[ -97  -64  -29  -22    2  -94  120    3  -31  -85   42  146   -2  -36
   15   78    8   64    7  -30  -21  171   26  -30   -4   77   20   23
   66 -128  109  -62  -24]	nemep
[-281   62 -276   90  123 -431 -187  339  223   36  420 -436 -185   78
  116  113  -37   59 -261  189 -607  160  187 -199 -336 -247  230  332
 -159  586  325 -288   15]	nemep
[-185  138   73  231  -23 -139  121 -134   83  285 -177 -138   77 -458
 -126  -74   -4  -63 -195 -174  349  -78  -50  -16 -158 -206   18 -165
  179 -318  146  -60 -168]	Keve
[ -81   30   36  159 -348 -214  178  -57  235  202 -173 -293  -70  -64
   80  347 -287   34  255 -306  204  167 -346 -308 -373 -367 -195 -227
  -24 -149  109  237 -179]	movi
[-669    7  301 -174  -36  182 -110    4  423  -94 -114  -39  -61  397
 -106 -180   40 -205  387   58  477   81  -73  154 -274  642    8 -253
 -556 -137 -141  -38   90]	belo
[  86  281  -47  206 -121 -294  262 -212 -357  462  138 -487  -94 -274
 -110  246  286  -77   25  -81  -98  230  478 -408 -262  -63  -38 -107
  716  272  257 -261  297]	butan
[  63 -283  172  386 -322  -87  140  255 -204  216 -393 -108  106 -585
   57  345    9  137  292  -41  421  570  -84 -279  121   52 -119 -751
   42 -640  166 -266 -112]	delil
[-660 -402  -73 -111  286 -480 -138  -72  438   59 -159  279  298  194
 -219  -83  213 -542  286 -237  639   25    9   82   70  159  206  202
  -11  -49 -240  599  171]	nemep
[ -63  -50   74   72  187  -83 -270  356 -177   65  319 -180   12   42
    9  453 -286  237  501  106 -265 -389 -267 -354 -104   92   66  -27
 -109  -23 -180 -408 -130]	Keve
[-219  195 -375  436  165 -482 -300   47  231  128  -48  -39 -123 -478
 -271  236  -42 -127   81 -540  316   31 -246  235  -83 -573  112  283
  387  173  145  219 -128]	sof
[ 282 -208 -309 -111    1 -278   86  -28 -264 -460 -466  -62  -21  444
   26 -255  183  -59  168 -159 -226 -320  151  -64   89 -150 -170  158
  189  336 -133  141  216]	delil
[-157 -108   99   39   70 -141   79    7  111   55  119   86   63 -119
  -63  -37   81   31  -18  -23   13   -4  -27  -63  -18   84   69   79
   20 -174  134   31 -104]	nemep
[-115 -141 -207 -180  182  329  240  -24  383   20  397  -73  -96   88
   75  -66  190  141  137  251 -244  307  404 -251 -211  201  321 -115
  -27  -37 -236 -449  126]	movi
[-166  -44  123   -7   36 -131  204  -16   10   19   18  108   10    3
  -16   44   70   11   -3  -87   93   -1   14   79    5   38   39   82
  115  -34   89   52  -73]	nemep
[-307  343  196  -28 -175  523 -207 -468  -34  -30   99 -266 -161 -125
   73   95 -273 -241 -152  -92  148  359 -169  157  -12 -305 -125  197
  -46  -66 -117  296  274]	butan
[-329  -66   97 -154  288  113  250  214  189  124  111  117 -318  196
   38 -324  163   44 -134  -89  -24   46   49  187  -49   51  139  233
  202  164  -56   54  -98]	butan
[ 363  -25 -169  215 -179  314  185 -433 -282  -53 -183 -191   48 -192
  315   12  410  268 -526    5 -484  449  899   92   54 -436  206  -60
  199   37 -186   16  265]	butan
[-149  -57  123   31   -3  -93   67 -132   19  -32   70  160   16  -35
  -24   13  137  -26   23  -43   38   35  -43  -15  122   45   73   48
   38  -88   29   82  -90]	belo
[  31  213  283  274 -222  100 -448 -685  352   90  260 -169    0  -78
 -144 -141   13 -338  -40 -157   24 -297 -183  330  140   -4 -209  340
   17   66  226  520 -193]	sof
[ 259  -70 -121 -314  168 -222 -247 -451 -101  294  121 -223   99  128
  157 -608  266   70 -427   72 -240 -167   29   44  257 -293  -27  385
  222  246  170   92  380]	movi
[ 171 -147  247  191 -255   99  -94   67   57  550  429 -231  163 -296
 -251  129 -207  -73  -93  424   24  370 -127 -572  -65  225 -178  -65
 -450 -824  606  -25  138]	nemep
[ -26   -9   97   43   30 -100  172 -129   25  -11  187  163   45  -11
   42  158  161  126  -62  -34 -109  -85  -20   50   71   55   26   60
  146  -54   92   14 -135]	sof
[-103  -83  166   48   18 -150  -18   28   18   42  -59   95   42  -12
  -21 -145  177   -2  -42  -88   25 -120  -47   73   76    0   84   97
   48  -14   63  137 -176]	belo
[-209 -166   49 -104 -107 -226  120   25   28   71   83   70   26    0
   26  367 -206   14  263  169  248  190 -113   84   70   65  202   64
 -368 -336  -28  -54  -51]	movi
[  34  -92   29  -23  -53  -83  158 -106  -15 -117    9  157  -17   53
   10   29  107   78   50   -5    2   36   57  -49  115   84   16   56
  117 -115   84   27 -104]	movi
[ 234 -424  -27 -308  -26 -528 -250  117 -179  379  -39 -148  449 -181
  212  359  -94  181   82   73  -92  221  156 -400 -194  213  181 -197
 -294  179  184 -309  207]	mimib
[-219  193  182  -86  -66 -249 -163 -784  122  -92 -157  292  335 -295
 -148 -115  210 -333  164 -356  590 -116   51   60  150  240  283 -162
  217  -88  171 -150 -100]	belo
[  15 -502   -3  118   59  161  126  471   95 -126  -78  133 -268   54
 -209 -320   98 -115  -35  358   94  115  -87  139  475  305 -231  160
 -187 -328  278   72   28]	delil
[-278 -118   75   44   99  175  -82  -19   44 -253 -297  142    7  268
  -10  -80  145 -144  110  -88  236 -105  143   43   89  370  -77 -157
  202  163 -243  226   10]	movi
[ 196    2 -126 -103  -33   -1  -48 -756 -251 -248 -153  -79 -158  242
   75 -494  107  -18  -81  -59 -211 -343   85  115  315  -26 -109  191
   42  198  -22  206  348]	nemep
[   3  -82   55  -26 -107 -173  194 -213  -43  -10    7   28  -54   66
   69   -2  137   32  126  -62  -78   49   11   -5   53  -15  -59   14
  187   44  -26   -4  -83]	belo
[   5   80  144 -113 -245 -105  118 -304 -181  -67  -21  -67    7  134
    9   78   59 -132   25   78   45  221  256 -146  -83  319  -86 -104
 -192   52   28  164  190]	mimib
[-248  303  237   25   95  726  153 -292 -131 -101   90 -179 -238  -68
  -99 -436   85  -48 -256  227  228   97   40  229  267 -332   32  170
  -58 -588 -295  -60  236]	Keve
[-388   97 -200  396   10  -73   87  206  190 -286 -165  135 -154 -280
 -322 -211 -116 -211  382 -305  271  304 -145 -491 -359  -70  356 -286
 -146 -654  -83   53 -280]	nemep
[-353 -337    3  247   77 -600 -216  171  365   -7 -448 -101  190  -51
    4    5  -16 -208 -104   77  478 -306  -81 -104  265  -43 -107 -240
 -164  116  -31  189 -147]	mimib
[ 173 -432 -425  -36  -88 -568  248 -175   96  -77 -232  115   77 -343
   41   -9  228    9  146  -95   -9    6   10 -115  189 -102 -183  -41
  404  -31   44   99  117]	butan
[ 265 -189 -261 -218   31  -22  302 -430  229   41  392   60   62  437
   68    0   79   35  -99  319 -393 -165  169  153  116  -13 -240  281
  -19   72 -186   10  218]	belo
[  19   30  125  -82  -64  -99  158 -280 -105   34  116  113  -12  -94
   13  150   24  101   -5    3   69   90   39   -1   47   52   48   51
    7 -110    9  -48  -39]	sof
[-207  -81 -163  183  -74 -727  -64 -390  427  179  169   83  457 -427
  -10  207  195 -151 -208  -50  179  184  -11  -56   12    5  264 -178
 -357 -276  489   91   50]	mimib
[ 100 -106   39   74 -161 -368   99 -312  -41  381   49 -168  127 -235
   27  -53  197 -115 -277  216   76  188  177  175  152  107 -130  -30
  211  -38  362 -147   76]	sof
[ 211 -253  264   40  113  185   75  472   31  403 -133  133  240  -46
   41  -91   53   36 -259   75  311   29  -88  121  170   83 -217 -335
  -65  -55   35  164    4]	delil
[ -14 -109   52   19  -49 -182  156   13  122   74   42  106   15  -40
    6   62  139   20  -49   -6   84   98    2  130   65  -28    5   69
   28  -74  115  103  -98]	sof
[ 163 -202  -19 -115  -82 -338   -5  111  242  194  110   45  -12  129
  123 -191   40   -4  135  108   42  -71 -210  -41  205  -64  -43  -13
  -76   26   47  206 -148]	movi
[  88 -125  104  -85 -110  -33  284  -46 -187  -97 -154   -3 -112  162
  -12 -102   -9 -141    0  146   16 -102   96   54  178  288  -89   30
   46   44  171  -57   -6]	mimib
[-273   71   41   88   92 -248  103  -37   82  182 -162  -36 -207 -228
 -148   91  -57  -71   97 -195  592   68  -51   57  117 -306 -168   51
  406  -18 -333  128 -192]	delil
[  60   16 -232  138 -208  -62  378  194 -131  -24 -270 -153 -377  -74
   12 -116  -72  -63  -56  119  136  251   -4  284   76 -316 -408  -51
  234  -70 -157   95    7]	Keve
[-349  -51   39   52  -56  110   34  401  221   -4  -88  -22 -132 -289
  -61 -226  200 -150 -124  224  296  394  173 -138   93   31  358 -164
 -324 -338  155  -23   83]	butan
[-178  228 -302  319 -186  -59   17  289  180  367  318 -163  -69  -76
  -47  741   -1  -15   90  117 -158  533  483  -63 -494  288  119 -311
   56   98  127 -280  -21]	belo
[ -48  -57  164  128   49  -44   20  -73    3  151  165   72   68  -94
  -37  105  157  -10  -91  -67  -35  -44   81   58   85   52   25  105
  138  -24  202   55 -104]	Keve
[  14  -61    1   -7    1   11  304  105  377   59  529  228  -68  129
   39   66  256  116  124  254 -136  216  159 -306  128  166  111 -188
  -29 -379  176 -340 -203]	Keve
[ 108 -333 -139  -78   91 -428    2  -40 -258  188 -253  -88  205   38
   -2 -162   15  138 -194   -2  -77  120  -30  -89 -210  151 -229   -5
   42  -86  241 -167  243]	sof
[   5  -54   65   30    7  -17  127   13  -53  -88  -70  175   25   22
   29   43   99   66  -72  -97   -4   19   61   66   58  103  -15  -43
   48  -60   50   60 -119]	delil
[  74   95  305   77   58  407 -220  138 -146 -131  -12 -199   13 -183
  104 -268   66  124 -158   30  -98   61   55  -80    3 -119  186 -189
 -429  167 -140  -37   92]	delil
[ 266  166  -74   31  -24 -241 -410  253 -291  302 -133 -363 -143 -172
  -40 -643  -68   64 -243  100  110    7 -383  198  162 -444 -198  104
 -230 -155  361  -71  254]	Keve
[-103  -91  130   43  -40 -140  104  -68 -149  -38   12  145   -4  -28
  -47  106   33  -46  163  -96  112   79  -95 -123   87   99   40  -28
  -68 -202  150   49  -17]	Keve
[-139 -748  349  -40  311  134  382  249   33 -308 -268  379  318  380
 -228  261 -180 -100  208  105  347 -160   23 -282   73  358 -144   47
 -426 -234 -411  253   24]	mimib
[ 280  186  -25  378 -375   57  330  409 -394  269 -207 -419 -422 -105
 -135  327   41   86  212  362  294  534  570   55   67 -212 -163 -226
  267 -274 -182 -360   -4]	sof
[-142 -276   34 -105   68   98   89  254 -160  125   11 -225  159    1
   68 -102 -146 -201 -327  339 -203  132  -66    4    0  119  156  149
 -193 -221  344 -238  181]	mimib
[ -57  -61  -41   20   58 -176  232   58    0   28   31  -35  -45   68
   42 -111  153   53 -118   48 -118    9  173    1    2  -86   95   72
   99   56   79  -56    4]	nemep
[ -14  -51   16  238  198 -191 -266   74   -6  400   49  -89   20 -210
 -137 -273  197 -144  -39 -113  108 -331 -243  -41  256   53 -138  -35
  396   25  101  303  -18]	delil
[ 268  -11 -216  -65  -80 -535  214 -185  -41   38  -56   62 -234  199
   -8 -332 -431  157 -246   79   26 -350 -635  228  188 -410 -486  267
 -435 -156  159  372   52]	nemep
[ -21  -49  -43   83  100  122 -107   65  115 -122  289   96  131   56
 -122  241  -47 -183   49  124  -12  330  124 -146  -14  218 -174    1
   53  -18  -61  -34   82]	mimib
[ -60  -84  139   30   66  -77  210  -78    1  -43   62  181   44  -22
   -5    2  178   35   96 -105   56   53   25 -103   68   48   47  -62
  105 -109   -8   26   -7]	butan
[   4 -119   90    6   22 -238   61  -30 -112  -64   29  179   30   69
   36  161   42   81   67  -29   -1  -37  -72   -2  120  118   -8   18
   17   33   61    8  -79]	sof
